Each row, then the group of its hidden value:
[-127   73  169   17  -79 -200 -133 -129  113 -101  -10  253   20   62
 -142   71  222  -36    7   72    6 -129  214  381  -83  163 -170   23
 -133  -88  -85   -7   81  -33 -162   70  214] : roze
[ 111  -43  128  -64 -113 -104  -45 -129   72   99   23  211  -36  110
  102  -16  -27  -24 -131  -33  238 -113   29  214  127  147   72  144
  156   52   75   16  101 -233 -127   33  105] : lare
[-176  140  -47  114   82  -75  -30   62   34 -118 -107  -67  103 -116
  -78   18  135  -41   29   63  -86 -104  102  182  -61   64 -103   17
 -176  -83  -25   41  -38   35  -69   91  123] : lare
[ -18  149  -31  116   24  -85   73  174   74 -219 -169   57   22 -154
 -113  194   97   10  -96  202   49  -20   49  301  -68  111   29  -28
    3   -8 -271   36   92   35  -58  221  125] : nug
[  19  161   -4  247  437   19 -127  302   63  -97 -160  -28 -208   40
   26  217  258  130  187  300  -47  -94  245 -332 -106   46 -105 -285
 -238 -221   18  -68 -366  144 -222  167  -86] : roze
[-242  205  -51   18  179  -80 -409   18   98  -53  114   65 -144  214
  -41 -201  379   36  451  -45 -436 -220  419   29 -214  186 -504 -150
 -581 -406  171 -144 -182  116   40   54   75] : femo
[-120   73 -104   16   50 -100 -179 -212   32   71   40   67    5  141
  -14 -282  191   49  166 -118  -66 -251  264  244  -76  167 -240  124
 -312  -99  259 -110  -52 -100   26  -38  135] : lare
[-183 -225 -207 -231  -25 -108  -37  205  161   11 -165    9  146 -221
 -300   -9   44   95  -78  114 -135    7  -39  436   29   36   33 -232
   61  -59 -377 -140  155  270  112  -21  248] : Vuro
[ -62  174   23   58 -163 -186  -24 -131   76 -176   -1  242   13   27
 -113  -17  152  -17  -38   19   44 -141  184  580 -122  240 -136  164
 -117   -8 -113  -13  204 -121   -4  151  214] : nug
[ -25   51  138 -133 -258 -170 -122 -305   88  -17 -121  184  201  -42
 -137  -11  190 -115  -55  -63   65  -56   76  461   19  133  -66  224
  -55   91  -71  117  366 -178  -23   80  333] : Vuro
[  -3  395 -203  291  -82  -91   19 -322  -77 -238  -74  106   27   20
  -12 -149  187  -57   19  -80  163 -254  232  569 -230  331 -135  418
 -332  119  142  -29  176 -324   94  258  176] : nug
[ -46   37   60  -17  -64 -178 -131  -74   97   28  109  235  -99  171
    3 -156  135   75   73  -54  -38 -186  227  326  -39  200 -187   58
 -135 -116   94  -87   16  -87  -17   -5  118] : lare
[ -16  -14  233  -38 -178 -233  -19   92  128  -22   12  234  -13   -7
  -36   67   73   25  -98   37   -4  -39   55  342   55  121  -23   14
   86  -38 -131   62  143  -38  -84   32  158] : nug
[ 147 -277  115 -105  208   -3 -111  153   77  364  -89  -23  -78   64
  191    9  -41  112  -40   39  154  -53  -50 -396  289  -65  181 -157
  198  -27  223  -19 -230  -33 -207 -141  -47] : roze
[  48  199  356   30 -432 -246  -22 -393   51 -116  135  413   38  147
   84   28   31 -225 -204 -132  280 -149   88  616   27  291  -48  448
   95  113   41  175  358 -452 -172  155  235] : lare
[  15  153    7  -32  107   35 -284 -149   33   74  -38  -19  -12  130
  120 -104  197  -87  217  -81  -61 -135  174 -137   11  105 -177   79
 -256 -125  251   41  -28 -156  -46   99   74] : femo
[   7  229 -116   62  222   65  -72  132   49  -84  -65 -105  -42   21
   74  -29  112   26  146   90  -84  -95  158  -75  -32   57 -132  -15
 -168 -162   49   47 -116  -12  -23  176  -10] : Fidis
[ -33  199  -19   91  -32  -38 -131   27   28 -135   31  101  -89   48
   86   35   62 -126   32  -13    2 -123   80  194  -59  233  -78   65
 -114 -101   -3  -15   53 -134  -28  218   62] : femo
[-107   67  -10  -51 -221 -155 -123  -53   96 -140   73  269  -36   39
  -84   -3   58  -97  -53  -26   -5 -119   82  574  -77  289  -93   55
  -39  -70 -187  -92  234  -79   33  154  204] : femo
[  80  115  -16   48  -36  -15   94  115   35  -76  -34   23   -6  -54
  120   58 -110  -55 -157   45  161  -53  -58  185   90  113  119  121
  168   28  -64   89   76 -156  -55  174   31] : nug
[   6  -34  -62   71   63  -98   52  273   65  -13  -93   36  -64  -94
   -7   47    5  116  -82  109   25  -56    3  163   32   94   86  -98
   60  -27 -106  -64  -39   57  -12   58   43] : nug
[  33  -96  123  -67 -198 -203  -73    9   89   75  -21  229  -21    1
  -10  -10   52   25 -102  -45   61  -63    6  342   77  171   50   45
   78   40  -50  -28  186  -98   -1    9  177] : Vuro
[  39  161 -101   60  150   56   15   80   30 -103 -292 -159  139 -196
  -46  136  118  -37  -15  154   57    6    5   -7   15   -6   61   26
  -49   34 -106  132   56  -18  -52  209  109] : Fidis
[-111 -123   -2  -86  121 -102 -174  329  118  152   38  -15 -102   26
   37 -124   84  145  152   -7 -282  -79   88  -69   72   35 -117 -250
 -105 -244   55  -97 -172  180   33  -94   11] : Vuro
[  73  151  220  119 -219 -146   -4 -330    8 -100  -46  276   53   48
   48  143   54 -191 -216   -7  378 -132   48  403   22  229   76  328
   81  164   33  113  222 -373 -230  182  192] : roze
[  -3   83 -248  -35  121   43  -54 -144   11   43 -233 -158  184 -102
  -68 -155  143   25   66  -13   33 -105   87  126    3   31  -33  135
 -173   58   91   20   75  -75   80   70  167] : Fidis
[-156 -139  309  -92 -164 -242  -92   47  137   66  106  234   19   41
  -20   56   13  -54 -118   -4  -15  -83   31  274  122   86  -39  -50
  122 -111  -53   35   24   -3 -214  -83  149] : roze
[  14   20  137   43 -217 -244   15    1   81  -81 -112  242   35  -94
 -113  100  130   18 -145   46   88  -41   38  486  -13  179   44   89
   34   94 -177   27  254  -82  -22   98  232] : Fidis
[   8  181  112  153  -46 -127   59   -2   37 -188 -278   40  151 -212
 -124  238  190  -64 -116  156  112    2   34  261  -42   70   54  114
  -39  110 -179  168  185  -73 -124  207  210] : nug
[ -91   76  -80   58    6 -105 -230    8   31   23   87  115 -140  131
   68 -180  143   14  166 -116 -134 -203  182  182  -82  249 -184    4
 -274 -155  171 -157  -46  -66   74   46   67] : femo
[ 126 -147  251  -39 -171 -200 -100  191  117   84   40  333 -204   70
  104  158  -18   20 -149   33  125  -25  -49  167  128  202  142 -100
  226  -16 -105  -60  100  -88 -110   51   67] : femo
[  36   70 -296   66  454  171  -51  319   16   99 -125 -314  -82  -21
  158 -118   21  149  182   96  -97 -101   81 -404   61  -48  -20 -163
 -137 -177  190  -49 -350   91   14   56 -140] : nug
[ -78   -3    4  -47 -138 -128 -105  -21   76  -61 -109  128   76  -97
 -115   69  103  -84  -69   14   12  -49    5  373  -11  162    8   16
  -24   11 -168  -20  215  -31   -4  111  227] : femo
[ -35 -262    3 -286  281   90 -168  147  138  318  -75 -172   75   20
   66  -50  -37   48   52   67  -40  -28  -22 -387  280 -171   37 -243
  135 -176  107   20 -237  126 -184 -152    3] : roze
[ 116   59    5   28  151   59  -32  251   40   44  -99  -99  -60  -44
  186   87  -36  -11  -14   76   48  -11  -54 -228  142   18  109  -54
   91  -61   40   87  -91  -58  -83  133  -51] : Vuro
[  45   20   50  -11  -28  -11   50  -15   27   32 -123  -43  132 -108
   83   73  -78 -112 -180   17  202  -36 -104   81  163   21  160  144
  180   90    8  148   85 -169 -137   86   97] : lare
[ -80  -19  296   79 -494 -386  103 -121   66 -136   31  424   76  -90
 -105  133  -10 -121 -364  -46  226  -85  -51  847   13  283  110  252
  200  178 -218   49  386 -217 -109   67  303] : lare

Next part:
[ 204  110  152 -568  -52  -47 -178 -227  -63  -52 -180   49    1  172
  170 -213 -216  -39  112  576  149  -73   -2 -115  119  124   27  -38
   91   88  202  -64   78 -156  285 -277 -155] : (76)
[  -8 -103   16  -38  -91  -42 -157  -40 -148 -284 -524   44   26 -113
 -115 -212 -107  269   19  523  173  328 -631 -149 -322  -52  376 -365
  247  -35   49  -99   54    3   80  -20   79] : (62)
[ 170  345  196 -410  -60    7  120  -20  -89  369  -14  243  144  251
  168  208 -328 -120   45  174   38 -425  431 -169  105  142 -156 -178
 -126   28  258  -56 -113  -68   40   55 -118] : (74)
[ 357  -19 -218   91  238  151  -73   80   28   65  326 -206    9  124
 -138 -204  284  -73 -227 -392 -345   -7  171   67  677 -203 -138  449
  -33  275   59  186  120  208    7 -167  -60] : (71)
[ 138  442   36 -474 -227 -106   94  241  -72  -20 -411  135   60  -60
  151  -29 -336  195  291  502  336 -253 -177 -338 -498 -237  216 -361
 -215 -118   33  -75  -83 -212  293   48 -131] : (70)
[ -11   -5  199  -86 -175 -128   48  -46 -125 -145 -551  101   24  -90
 -128   95 -336   70  160  571  334  301 -354 -166 -544  104  343 -528
  117  -82   31 -114  -96  -71  -21  116  -21] : (61)
[ 290   93 -195  -34   13   14  152  204  223   32  299 -167   82    2
    2  -27  353 -105  -64 -562 -115 -250  203  -67  617 -218 -208  376
 -137   77   -8  172  -20  366   68   -4 -157] : (76)
[ 221   22  -84  149   99   86  180  -21  133   71  328 -250   63   60
  -91    9  206 -234  -63 -398  -53  129  249   87  537   58 -207  148
 -179   -1   17   76  -13  114 -110  -70 -176] : (62)
[-184  284 -167 -349 -246  -24  220   -5  286  -82  116  -50  224 -173
  319 -145  370   68  165 -291  435 -338 -210 -229  330    4 -101  -18
 -142 -424   92 -158  -79  180  286 -138 -182] : (74)
[  20 -215 -135  152  -21  -49  122  -27  177  -32   59  -62  101  -63
 -143   60  424  -67 -112 -421  -52   42 -130  -61  542    8  -62  209
  213   25   64   27  -80  637 -124   73   45] : (74)
[ 179  142   -6  202   15   40  199  294 -154  334 -140  216  136   84
 -201  308 -162   69 -131 -150 -233 -175  153 -168  -46 -165   24 -223
  -41  137  101   47 -154  260 -273  381  123] : (71)
[ 148  584  172 -213   33  189  145  168 -248  424   43  189  143  180
   82  157 -561  -23    2  134   80 -327  454 -120 -318   11    1 -419
 -402  -35  157  -16  -52 -549   18   56 -186] : (61)
[  97  397  177 -258  -75   48  267  -86  -55  335   40   90  153  188
  159  193 -342 -175  156  207  201 -153  381 -102    0  247 -175 -399
 -320 -185  196 -158 -135 -288  -47   18 -187] : (70)
[-341  -78  230 -219 -295   10 -156 -222  120 -441 -182  116  210 -225
  223 -221   25  163 -135   -1  539  -61 -496 -127  -19  322  237 -408
  368 -350   78  -26  121  -21  274  -83 -209] : (68)
[-226   30   58  -96    1  109 -248 -147 -292 -107 -405  194   57  -83
 -104 -262 -262  302  -96  528  219  211 -558 -144 -436   33  485 -402
  296  -13  169 -149  115 -214  107 -150   92] : (70)
[ -10  -27  -81  225    0   18  130  237   11  139   -8  149  109  -99
 -259  220  130   43 -215 -488 -106 -177  -18 -151  118 -181  138   80
  178  156   39  137 -102  517 -163  262   76] : (74)
[-105  427   72 -159 -208  165   52  207   57 -212   52  -16  205 -223
  244 -218 -159  195  -32 -193  473 -253 -156 -144 -279  -54  165 -458
 -253 -379  -65   65  111 -495  314  -48 -361] : (62)
[ -80 -193  -74  500  146   86  172   30   21   84  145 -108   36 -140
 -460  211  207 -172 -219 -571  -25  316   -4   75  140   23  166  117
  126  121  -30  103  -83  367 -324   97    9] : (77)
[  58  -44 -146 -152   12   -1  -25 -106  235 -242  226 -283  -24 -132
  -32 -277  347 -132   14 -254  208  103 -125   -4  449  -53   52  385
   54   25  -30   94   94  181  233 -335 -242] : (71)
[  83  282  142 -210  -61  240   33  -96  123   61  453  -33  269  134
  379 -168    4  -95 -202 -410  106 -394  382   28  588  280 -350 -170
 -198 -251  157   50  134 -303  156 -142 -358] : (76)
[  75  472   44 -238  -16  116  195   66 -160  433    7  206  184  186
  135  132 -292   15   55  135   36 -332  288 -180  -30   34 -107 -325
 -283 -102  244 -154 -116 -207  -22   57  -44] : (71)
[ 262   -9 -183   47   -1  -41   71  205  214 -282   98 -342  -47 -182
 -150 -155  293  -71   38 -339  108  149 -122  -19  224 -279   88  297
 -114   59 -183  213   43  184  154 -102 -230] : (61)
[ 288   95 -126  269  180  122  204  215   77  207  397 -180   26   39
 -253  136  134 -228 -166 -632 -205  -20  412   58  419 -167 -113  293
 -208  202  -44  237  -29  191 -167   57 -153] : (70)
[ 590  130   20 -220  -66 -130  106  307   63   71 -101  -12   14  162
    6  128  -78  -80   65   12 -214 -282  310 -159  262 -258 -172  124
 -144  246    1  202  -76  259   58  198 -125] : (76)
[-159  260   58 -129  -11  170  165 -152   91  210  388   18  188   22
  127   20   27 -172  -88 -384  239 -232  286  -26  336  245 -124  -54
 -117 -181  169  -50  -12 -100   34 -151 -240] : (76)
[-125  415  242 -251 -181  147  228  -24  123  225  332  179  326   63
  357  179 -142 -131 -115 -458  311 -578  445 -101  269  344 -252 -344
 -207 -357  184    2  -56 -185   86   76 -335] : (68)
[ -21  547   -4 -170   85  217  170  108 -221  471   97  158  170  119
   48   98 -291   17    6  -10   87 -297  284 -125 -185  -14   10 -251
 -358  -93  213 -135  -87 -373    3  -46  -67] : (77)
[ -14  433   70  -57   -9  295  169   14   14  201  391  -39  283   72
  266  -61  -68  -50 -130 -410  170 -284  331   22  249  212 -247 -326
 -395 -348  133  -47   40 -462   53  -91 -293] : (77)
[ 209  -79  -67   72   46   66   56   60  230   -7  400 -132  117   35
  -17    3  373 -179 -259 -735 -151 -222  265   40  798    0 -237  379
   54   98   32  241   38  421    2    1 -178] : (68)
[ 326  187 -114 -244  -46   27   94  118  220   -9  278 -158  123   75
  206 -139  266  -83  -10 -365  -40 -337  227  -73  647 -111 -304  247
 -200  -32   48  112   30  156  197  -94 -233] : (76)
[ -95    4  136 -183 -147   41 -236  -29 -156 -222 -406  226  122  -81
   57 -225 -204  318 -132  360  192  -47 -477 -195 -268   15  337 -411
  319  -45  124  -35  119  -79  181   -1    4] : (76)
[ 264   46 -165  -56  -22 -154  115  248   84 -156 -201 -195 -107 -158
 -253    3   93  -32  194   40  125  173 -192 -143 -126 -361  240  208
  -84  155 -138  120  -81  247  109   -7  -94] : (61)
[ 479  -94 -167 -261  -14 -222  -23  116  144 -219 -185 -233 -140    2
 -134 -140  207  -75  192  196  -58  116 -131 -124  298 -332   47  430
   40  290  -63  138  -11  407  194 -114  -83] : (71)
[ 189  276   86 -151  102  207   72 -168    5  159  377 -170  117  194
  156 -120  -99 -229  -41  -99   75  -16  411  109  404  248 -258  -85
 -322 -116  140  -16   77 -422   55 -260 -309] : (61)
[ 354  -79  -73    6 -180 -173  -25  371   46 -388 -484  -66   -3 -168
 -120 -101   39  250   59  168   15   92 -462 -216 -177 -399  241 -135
   84   83 -156  168    6  284  130  226  -19] : (70)
[-237  324   26 -206 -178   60  -49  124 -196 -138 -457  187  130 -223
   54 -179 -285  384   83  415  449  -30 -570 -273 -721 -120  478 -581
   -9 -261   58 -157   15 -347  242  -22  -29] : (61)
[ -28 -101 -161  213  170   88  113  -37   68  260  311   14  105   43
 -234  156  368 -154 -263 -645 -202  -89  162    6  638   22  -81  389
  168  163  162   71  -81  592 -201   21   75] : (68)
[ -69  355   38 -362  -21  133  137 -214   36  285  278   52  193  147
  263  -42  -20 -133   39  -62  205 -295  285  -77  375  257 -221  -85
 -188 -208  272 -176  -34 -167  110 -228 -187] : (76)
[ 224 -262 -133  147   -6 -104 -109  149   -8 -319 -360 -106  -62 -136
 -298 -148  158  160  -48  121  -77  324 -494 -102   -1 -288  299   74
  265  211  -81  125   42  394   11   65   82] : (70)
[ 215 -173  -18   -3   55 -123  -11   59  -54  107 -216  132   -7   88
 -271  197   60  -46 -102   -1 -223  -28  -11 -124  224 -111   98  226
  297  342  124  100 -106  601 -116  160  144] : (68)
[ 253  -66 -119 -247 -174 -150  -24  158  290 -379  -54 -175   25 -147
   77 -206  356   36   45 -213  125 -152 -233 -155  393 -242   11  298
   96   28  -91  184   47  412  311  -56 -194] : (74)

New part:
[ 196  260  166 -136   55 -293  229  135 -146 -145 -149  271 -382  -50
   51 -231  138 -127 -567 -436  156 -280  158  -69  162  133   -1   -3
  157 -145 -221 -274   59 -193  220   25 -203] : [49]
[-189 -113  121 -258   95   49  259   71  -60 -183  204  -26  -86 -209
  -93  226  220   57 -200   45  -54  -24  247  180   83   52  -89  -55
  -36 -112  -18  -72  -62 -114  313  304  -45] : [50]
[ -91 -126   30 -134  -35  112  201  153  -68    1   22  219  160 -338
   81  274  134   47 -217   69  123  -52  174   68  -81  240   23 -141
  133  -22 -254   60  -67 -113   57  167   42] : [37]
[-436  -58 -245 -281  435  319  146 -202 -213 -462  294 -444  -61   28
 -259  -59  135 -140  -96  137  -87  171  -65  -51  299  187 -393 -251
 -173  130   -5  348 -127  160  494  320 -144] : [52]
[  55   88   13  -54   -1 -232  -41    9   39  107 -175  196 -304   92
    3 -184  -21  -35 -109 -189  -53   39  120  -39   16 -180  124  371
  142  -73   17 -123  -57  -79 -181  -35  -13] : [49]
[ -27   68 -306    9  179  176  -10 -211 -176 -219  -96  -86 -162  141
  -36 -405   -1  -52 -126 -208  -25 -116  -97 -249  113   58  -66  122
  -11  212   21  152 -101  167   42   19   35] : [50]
[  69  -40 -279  -65  160  -24  347  -50  -64 -397 -254  -47  103    4
 -159 -156  151 -147  -19  148  203 -259  -14   95    7    7   82 -241
   46   13  137 -263   -7  122   34  173   41] : [37]
[ 152  182  -99 -106  -85 -152 -306  -19  123   13 -457   47 -227  200
 -104 -432 -206  -65  204 -196   18  168  -10  -73  -33 -220  267  123
  130  180  155 -264   37   45 -329  -77   30] : [47]
[-104 -104 -361  -76  433  -62  388 -251 -113 -451  -32 -108 -137   93
 -277 -162  330 -181 -147  158   25 -204  -42   83  199 -194 -150   58
  -76 -161  237 -149  -51  219  211  211  -92] : [52]
[ 242  261  274  -70 -202 -298  584  329  -75 -262 -121  -77 -122  152
  148 -196 -137  -98 -119 -205  155 -432  327  125  -29  261  251 -212
  147   23   70 -363  -70 -382  137  162   63] : [38]
[-240 -209 -104 -157  146  234  307  -13 -113 -222  182  -29  120 -252
  -45  240  233   40 -134  179   12  -77  127  103   33  141 -125 -128
  -26  -22  -43  127 -101   10  253  291   19] : [38]
[ -60  -65  -25  -39   24 -119   86  -31   35   79  -30  150 -207   22
   11  -14   67   36  -58  -34 -117   -7  161   42   -6 -206   86  404
   81 -111   94  -38 -116  -65 -126   64   58] : [39]
[-108 -118  344 -243 -291  -35  -96  365  133  421  -15  500   90 -510
  182  531   27  157 -147   27   61  280  340  162 -204  125  163   24
  274 -113 -391   20  -13 -325 -161   92    4] : [37]
[-276 -308  -91 -274  -13   91 -425    1  238  382 -198  507   96 -474
  -56  448  158   94   82  272    5  539   52  135 -109 -273   66  148
  199 -132 -197  113   47   55 -347   56  -39] : [56]
[ -50 -255 -109  -63  -74   88  -18   29   98   59  -79   14  208 -125
 -164  171   46  158  226  251  -66  124  174  179 -245 -144  241  172
   18   66  130 -190 -126   79 -282  155  273] : [35]
[-475 -400 -327 -144  142  415   49 -152   58 -128  185 -348  337  -73
 -198  284   22   87  467  578 -176  321   26  166  -99  -83  -43    0
 -106  169  236  327 -233  185  -67  326  244] : [35]
[ 109  122   85 -128   -7 -136  106   84  -61  -71 -148  230 -239  -92
   34 -126   96  -28 -311 -275   84 -149  149  -20   62   41   61   34
  123  -55 -108 -197   28 -118   80   54  -90] : [50]
[ 407  401  261   -8 -250 -230  582  367 -206 -399 -158 -269  -50  277
  111 -447 -265 -100 -175 -372  217 -563  299   -6  -73  510  312 -366
  103  253    0 -442 -108 -349  163  127  173] : [35]
[-245  -87 -134 -141  176   43  -10 -126   -2  -56   68  -94 -164   59
 -125  -34   49  -19   29   74 -157  185   51    7   91 -154  -78  244
  -15   -9  100  135 -130   50   12  138    5] : [49]
[  93  166  -59  -43  152  -82  446  -32 -214 -463    8 -278 -231  259
  -80 -396   37 -110 -220 -214   14 -400  112  -39  154  134   -9  -37
  -56   69  154 -191 -113  -45  287  177   30] : [39]
[-222   15 -113 -306  258  269   79  -80 -184 -440  111 -270  -70  -91
 -200  -98  134  -68 -179  -45   24   43   -5  -39  222  218 -239 -364
 -109  151  -64   88  -14   88  448  276 -128] : [47]
[ -88 -112  124 -243  -85 -144   28  156  178  103 -138  259  -39 -240
  -43  271   97   31   60  144   31  184  227  253  -75 -187  152   29
  152 -166   25 -215   32 -145 -110  161  -38] : [38]
[ -24  -71    2  -57   10 -112   74  -12   30   48  -25  115 -190    8
  -42  -14   84   71  -63  -47 -120  -19  191   70  -28 -200  112  379
   48  -94  106 -134 -106  -51 -105   88   83] : [39]
[-260 -220   91 -286  -23  -63 -169   61  225  275  -56  400 -109 -358
  -23  416  175   86   37  178  -77  383  195  222  -28 -319   42  225
  153 -243  -36   -3   31  -99 -140  135 -103] : [47]
[-150 -252 -356 -151  124  296 -441 -157   51   95 -237  240  182 -333
 -214  103  158   75   45  162   48  368 -122  -55 -107 -127   15   40
   66  124 -150   68   20  324 -262   29   49] : [37]
[-168 -281 -174  -99   -9  165  -21  -29   87   16  -32  -73  226  -89
 -156  176   21  122  271  325  -90  184  118  159 -179 -121  162  114
   -5   96  134  -18 -161   98 -240  187  263] : [56]
[-170  -52  259 -216 -163   43 -182  179   54  329   89  329 -144 -310
  146  281    3  163 -170 -144 -105  272  270   16  -54   45   37  224
  153  -37 -271  151  -62 -236  -49   71  -24] : [50]
[-101  314   65 -239  128 -100  163   51 -136 -218  -88   74 -390   34
  160 -267  -36 -258 -354 -331  135  -59    0 -174  325  234 -199 -229
  171   -9 -211  212   39 -212  341   62 -326] : [39]
[ 174  143  132 -123   79 -226  215  101 -144 -152  -60  170 -288  -61
  -76 -153  189  -39 -499 -330   78 -242  199   -2   89   78   26   81
   64 -127 -145 -352    5 -110  188   81  -94] : [49]
[  77  -25 -278  -80  131  -26  218  -55  -26 -351 -298  -70   89   37
 -193 -202   91 -132   60  133  177 -159  -30   78  -12  -37  117 -210
   43   62  160 -279    1  148  -37  143   57] : [37]
[ 378  338  227  -87 -124 -475  -93  186    7  125 -395  416 -468   51
   31 -365  -29  -75 -406 -551  118 -109  183  -89   20  -74  248  257
  243 -101 -169 -489   89 -200 -162 -149 -122] : [49]
[-103 -137   48 -158  -16   96  228  144  -65  -27   48  191  134 -321
   60  284  157   50 -227   81   99  -66  197  100  -50  213   16 -138
  107  -46 -227   35  -72 -126   89  196   46] : [56]
[   8  155  -56  -23   90  150   73  -48 -270 -192   89 -149 -199  118
   21 -351  -48   10 -322 -369  -58 -173   56 -265  104  290  -78   96
  -25  233 -144  139 -161   -9  191   53   57] : [39]
[-258 -374 -494 -156  241  326 -421 -262   88   94 -248  336  220 -416
 -240  216  291   42   64  322   62  405 -194  -13  -67 -252  -64   69
   74   11 -119  152   43  415 -276   48   -7] : [37]
[   2 -108 -254  -77  117   29  194  -41  -23 -213 -223   93  122 -110
 -105  -24  156  -81  -30  159  163 -118   -3   71  -31  -16   73 -133
   84   -6   32 -137  -13  115  -55  132   45] : [37]
[-183 -205  147 -257   26  116  385  200  -72 -166  214   66  172 -419
  -49  461  275   82 -229  192   77  -69  293  257  -36  226  -51 -266
   21 -121 -160  -77  -55 -156  311  358    1] : [35]
[ 208  183  113  -86 -138 -155  331  226  -81 -219 -190  -61  -12   92
   46 -209 -119  -73 -104 -153  165 -279  205   46  -52  259  232 -236
  119  122  -28 -289  -64 -210   20  119  112] : [56]
[ 335  296  184  -23 -167 -261  619  304 -145 -392 -179 -173  -49  210
   79 -331 -140 -127 -144 -229  221 -538  269   74  -46  351  274 -321
  112  115   68 -445  -73 -297  146  157  113] : [35]
